Here is a tiny trained network, its code and every weight. The questions are about switching its units off for an input and a target symbol, where a switched-off unit gives its printed mean instead of its output.

import numpy as np


def w(rows, s, z=0):
    codes = np.array(rows[::2]) - 128.0
    scale = np.full(codes.shape[1], s)
    scale[-1] = z or s
    return codes * scale


def norm(h):
    return h / np.sqrt((h * h).mean(-1, keepdims=True) + 1e-5)


def f(y):
    return y / 2 * (1 + np.tanh(0.7978845608 * (y + 0.044715 * y**3)))


def softmax(a):
    e = np.exp(a - a.max(-1, keepdims=True))
    return e / e.sum(-1, keepdims=True)


def log_softmax(a):
    a = a - a.max(-1, keepdims=True)
    return a - np.log(np.exp(a).sum(-1, keepdims=True))


def net(x, mask):
    ids = ['αζηξσφψω'.index(c) for c in x.split()]
    T = len(ids)
    res = E[ids] + P[:T]
    u = 0
    for l in range(2):
        r = norm(res)
        for j in range(3):
            rows = slice(3 * j, 3 * j + 3)
            q, k, v = (r @ M[l][rows].T for M in (Q, K, V))
            z = softmax(np.where(np.tri(T) > 0, q @ k.T / 3**0.5, -1e9)) @ v
            o = O[l][rows]
            res = res + np.where(mask[u + j], z, o[:, -1]) @ o[:, :-1]
        u += 3
        y = f(norm(res) @ A[l][:, :-1].T + A[l][:, -1])
        res = res + np.where(mask[u : u + 4], y, B[l][:, -1]) @ B[l][:, :-1]
        u += 4
    return log_softmax(norm(res)[-1] @ U[:, :-1].T + U[:, -1])


Q, K, V, O, A, B = {}, {}, {}, {}, {}, {}
E = w([
[148,115,42],'α',
[142,128,54],'ζ',
[71,126,110],'η',
[113,172,187],'ξ',
[172,62,139],'σ',
[140,4,199],'φ',
[211,156,124],'ψ',
[124,93,77],'ω',
],0.02)
P = w([
[134,142,114],'0',
[133,16,143],'1',
[114,154,101],'2',
[118,10,141],'3',
[102,151,124],'4',
[105,1,153],'5',
],0.0072)
Q[0] = w([
[29,25,4],'0.h1',
[136,106,111],'0.h1',
[87,133,219],'0.h1',
[114,239,92],'0.h2',
[193,34,182],'0.h2',
[161,52,159],'0.h2',
[182,237,149],'0.h3',
[132,79,203],'0.h3',
[203,157,246],'0.h3',
],0.025)
K[0] = w([
[22,76,83],'0.h1',
[102,127,122],'0.h1',
[154,127,182],'0.h1',
[253,102,123],'0.h2',
[28,169,167],'0.h2',
[39,160,144],'0.h2',
[112,199,169],'0.h3',
[162,116,180],'0.h3',
[180,131,248],'0.h3',
],0.033)
V[0] = w([
[47,131,119],'0.h1',
[50,96,176],'0.h1',
[47,138,114],'0.h1',
[3,157,142],'0.h2',
[100,118,117],'0.h2',
[128,161,156],'0.h2',
[96,79,55],'0.h3',
[64,155,60],'0.h3',
[146,65,104],'0.h3',
],0.022)
O[0] = w([
[41,123,176,110],'0.h1',
[87,155,253,72],'0.h1',
[33,122,144,108],'0.h1',
[237,90,219,39],'0.h2',
[142,143,150,137],'0.h2',
[163,69,127,70],'0.h2',
[141,237,201,254],'0.h3',
[230,181,153,129],'0.h3',
[85,201,183,250],'0.h3',
],0.017,0.0088)
A[0] = w([
[220,123,123,141],'0.n1',
[145,32,167,54],'0.n2',
[117,72,215,157],'0.n3',
[128,4,129,254],'0.n4',
],0.032,0.0035)
B[0] = w([
[118,54,151,191],'0.n1',
[50,129,47,174],'0.n2',
[136,75,55,254],'0.n3',
[3,85,145,216],'0.n4',
],0.038,0.0088)
Q[1] = w([
[179,89,28],'1.h1',
[95,148,136],'1.h1',
[123,116,25],'1.h1',
[181,147,138],'1.h2',
[145,146,165],'1.h2',
[107,216,2],'1.h2',
[143,139,28],'1.h3',
[242,214,115],'1.h3',
[143,166,59],'1.h3',
],0.029)
K[1] = w([
[119,58,24],'1.h1',
[100,170,180],'1.h1',
[77,100,69],'1.h1',
[128,153,98],'1.h2',
[139,172,134],'1.h2',
[202,119,7],'1.h2',
[122,148,63],'1.h3',
[167,251,131],'1.h3',
[88,140,91],'1.h3',
],0.028)
V[1] = w([
[251,74,145],'1.h1',
[171,101,85],'1.h1',
[160,238,89],'1.h1',
[123,91,69],'1.h2',
[84,187,182],'1.h2',
[76,89,161],'1.h2',
[147,43,115],'1.h3',
[59,164,102],'1.h3',
[20,68,58],'1.h3',
],0.023)
O[1] = w([
[89,97,30,15],'1.h1',
[134,147,74,114],'1.h1',
[254,70,114,161],'1.h1',
[162,127,62,202],'1.h2',
[121,94,178,83],'1.h2',
[104,65,150,118],'1.h2',
[104,201,96,116],'1.h3',
[175,136,188,198],'1.h3',
[169,239,184,247],'1.h3',
],0.024,0.011)
A[1] = w([
[179,240,148,2],'1.n1',
[186,30,55,104],'1.n2',
[115,219,214,103],'1.n3',
[115,166,2,61],'1.n4',
],0.019,0.0038)
B[1] = w([
[48,84,157,243],'1.n1',
[58,102,41,205],'1.n2',
[14,134,112,254],'1.n3',
[116,255,114,235],'1.n4',
],0.022,0.008)
U = w([
[226,68,132,206],'α',
[197,79,77,245],'ζ',
[27,28,34,148],'η',
[47,10,203,160],'ξ',
[142,240,227,16],'σ',
[47,192,157,6],'φ',
[123,255,34,121],'ψ',
[169,131,217,201],'ω',
],0.0086,0.0023)

Each question gives the input, a string of symbols that net reads in full, and the target symbol t.
The units are the heads (3 rows each of Q, K, V and O) and the neurons (one row each of A and B). Each row of codes is followed by its name. A weight is (code - 128) times the scale printed after its matrix; where a second scale follows, it is the last column's (O, A, B and U).
mask holds one flag per unit, layer by layer, with each layer's heads first. A switched-off unit (its flag False) gives its mean, the last column of its rows in O or B, instead of its output. The means were averaged over made-up inputs and are rounded, as every weight is.
A unit's drop is (log p(t) with every unit on - log p(t) with that unit switched off) / (log p(t) with every unit on - log p(t) with every unit switched off).
The circuit of an input: a set's keep is (log p(t) with only the set's units on - log p(t) with every unit switched off) / (log p(t) with every unit on - log p(t) with every unit switched off). Starting from the 12 units with the biggest drops (on a tie, the unit counted first), units are removed one at a time, each time the one whose removal leaves the highest keep (on an exact tie, the one counted first), for as long as the keep stays at least 0.8.
units of the circuit, in order: the units of the circuit, biggest drop first
k most important neurons: the k neurons with the biggest drops, biggest first
top k neurons in layer l: the k neurons of layer l with the biggest drops, biggest first
drop of u: that unit's drop, to one decimal
input ζ ξ η ψ, target ξ: units of the circuit, in order => [0.h2, 0.h3, 0.n4]
input α ξ ω η, target ξ: units of the circuit, in order => [0.h2, 1.h3, 0.h1, 0.n4]
input ζ ψ ξ ψ ξ ξ, target η: units of the circuit, in order => [0.h3]
input σ ζ ζ σ ψ ω, target ω: units of the circuit, in order => [1.h1, 0.h3]
input ξ ω ψ ζ ζ ζ, target η: units of the circuit, in order => [0.h2, 0.h3, 1.h3]
input σ α ζ ω ζ, target ω: units of the circuit, in order => [1.h1, 0.h3, 0.n3]
input ζ α ζ, target ζ: units of the circuit, in order => [0.n4, 0.h3, 1.h3]
input α η σ η ζ ζ, target ξ: units of the circuit, in order => [0.h1, 0.h2, 1.h3, 0.n4]
input α η φ φ ζ ψ, target ξ: units of the circuit, in order => [0.h2, 0.h3]
input α ζ ζ, target ζ: units of the circuit, in order => [0.n4, 0.h3, 1.h3]
input ξ η α, target ξ: units of the circuit, in order => [0.h1, 1.h2]
input ζ ζ ξ, target ξ: 2 most important neurons => [0.n4, 0.n3]
input ζ α ζ ξ, target η: top 2 neurons in layer 0 => [0.n4, 0.n3]
input ω ξ α α, target η: top 2 neurons in layer 0 => [0.n1, 0.n4]
input ζ ζ ζ ω ξ ω, target η: top 3 neurons in layer 0 => [0.n4, 0.n1, 0.n3]
input φ ζ ξ ζ, target η: 2 most important neurons => [0.n1, 0.n4]
input σ α ψ φ σ ζ, target α: top neuron in layer 0 => [0.n4]
input ξ ζ σ σ σ ψ, target η: 2 most important neurons => [0.n1, 0.n4]
input ζ σ ζ σ ζ, target σ: top 3 neurons in layer 0 => [0.n3, 0.n1, 0.n4]
input ψ ψ α ψ φ, target ψ: top 3 neurons in layer 0 => [0.n3, 0.n1, 0.n2]
input ψ σ ξ σ ω, target α: 2 most important neurons => [0.n4, 0.n2]
input α σ σ, target σ: 2 most important neurons => [0.n3, 0.n4]
input σ ζ α, target σ: 3 most important neurons => [0.n3, 1.n1, 1.n3]
input ζ φ φ α, target ζ: top 3 neurons in layer 0 => [0.n4, 0.n3, 0.n2]
input σ ζ σ, target σ: drop of 0.h3 => 0.6
